Here is a tiny trained network, its code and every weight. The questions are about switching its units off for an input and a class, where a switched-off unit gives its printed mean instead of its output.

import numpy as np


def w(rows, s, z=0):
    codes = np.array(rows[::2]) - 128.0
    scale = np.full(codes.shape[1], s)
    scale[-1] = z or s
    return codes * scale


def f(y):
    return y / 2 * (1 + np.tanh(0.7978845608 * (y + 0.044715 * y**3)))


def log_softmax(a):
    a = a - a.max(-1, keepdims=True)
    return a - np.log(np.exp(a).sum(-1, keepdims=True))


def net(x, mask):
    res = np.array(x, float).reshape(1, 5) / 4 @ E
    y = f(res @ A[0][:, :-1].T + A[0][:, -1])
    res = res + np.where(mask, y, B[0][:, -1]) @ B[0][:, :-1]
    return log_softmax(res[-1] @ U[:, :-1].T + U[:, -1])


A, B = {}, {}
E = w([
[109,78,93,61],'x0',
[160,162,110,166],'x1',
[33,115,112,109],'x2',
[186,115,254,71],'x3',
[183,193,98,50],'x4',
],0.0082)
A[0] = w([
[126,223,114,96,168],'n0',
[73,98,187,188,181],'n1',
[181,106,50,107,108],'n2',
[166,182,175,114,109],'n3',
[183,109,149,191,98],'n4',
[93,218,126,121,168],'n5',
[174,99,76,91,212],'n6',
[241,194,88,92,255],'n7',
[17,23,91,83,178],'n8',
[199,109,187,94,50],'n9',
[45,47,7,130,101],'n10',
],0.011,0.0037)
B[0] = w([
[166,182,172,90,176],'n0',
[3,116,197,183,205],'n1',
[64,75,159,141,156],'n2',
[217,113,120,118,179],'n3',
[255,210,134,40,164],'n4',
[219,217,106,39,158],'n5',
[65,99,231,114,175],'n6',
[147,124,211,95,254],'n7',
[106,80,110,84,245],'n8',
[118,17,29,169,200],'n9',
[213,20,27,124,239],'n10',
],0.0073,0.0082)
U = w([
[61,119,218,114,255],'0',
[137,7,27,98,130],'1',
[77,172,35,196,40],'2',
[180,230,181,66,75],'3',
],0.011,0.006)

Each question gives the input, the list of numbers given to net, and the class t.
The units are the neurons (one row each of A and B). Each row of codes is followed by its name. A weight is (code - 128) times the scale printed after its matrix; where a second scale follows, it is the last column's (A, B and U).
mask holds one flag per neuron, in row order. A switched-off neuron (its flag False) gives its mean, the last column of its row in B, instead of its output. The means were averaged over made-up inputs and are rounded, as every weight is.
A unit's drop is (log p(t) with every unit on - log p(t) with that unit switched off) / (log p(t) with every unit on - log p(t) with every unit switched off).
The circuit of an input: a set's keep is (log p(t) with only the set's units on - log p(t) with every unit switched off) / (log p(t) with every unit on - log p(t) with every unit switched off). Starting from all 11 units, units are removed one at a time, each time the one whose removal leaves the highest keep (on an exact tie, the one counted first), for as long as the keep stays at least 0.8.
units of the circuit, in order: the units of the circuit, biggest drop first
k most important neurons: the k neurons with the biggest drops, biggest first
drop of u: that unit's drop, to one decimal
input [-6,5,-8,6,-6], class 3: units of the circuit, in order -> (n4)
input [6,-8,-5,2,5], class 0: 3 most important neurons -> (n10; n6; n7)
input [5,3,7,0,8], class 3: units of the circuit, in order -> (n9; n0)
input [8,-3,-6,3,4], class 0: units of the circuit, in order -> (n10; n6)
input [7,0,-7,6,8], class 0: 2 most important neurons -> (n7; n6)
input [2,4,-8,-7,3], class 0: 2 most important neurons -> (n2; n6)
input [4,-7,-7,4,6], class 0: 4 most important neurons -> (n10; n7; n6; n8)
input [8,2,8,6,7], class 0: 3 most important neurons -> (n10; n6; n4)
input [-3,-3,7,7,6], class 3: 2 most important neurons -> (n1; n10)
input [8,-5,-8,6,8], class 0: 2 most important neurons -> (n7; n6)
input [7,-2,-7,-1,-3], class 0: drop of n0 -> -0.3
input [6,5,-7,3,-1], class 0: drop of n7 -> 0.5
input [-3,-1,-3,7,0], class 1: drop of n0 -> 0.2
input [-7,5,8,-3,4], class 3: units of the circuit, in order -> (n5)
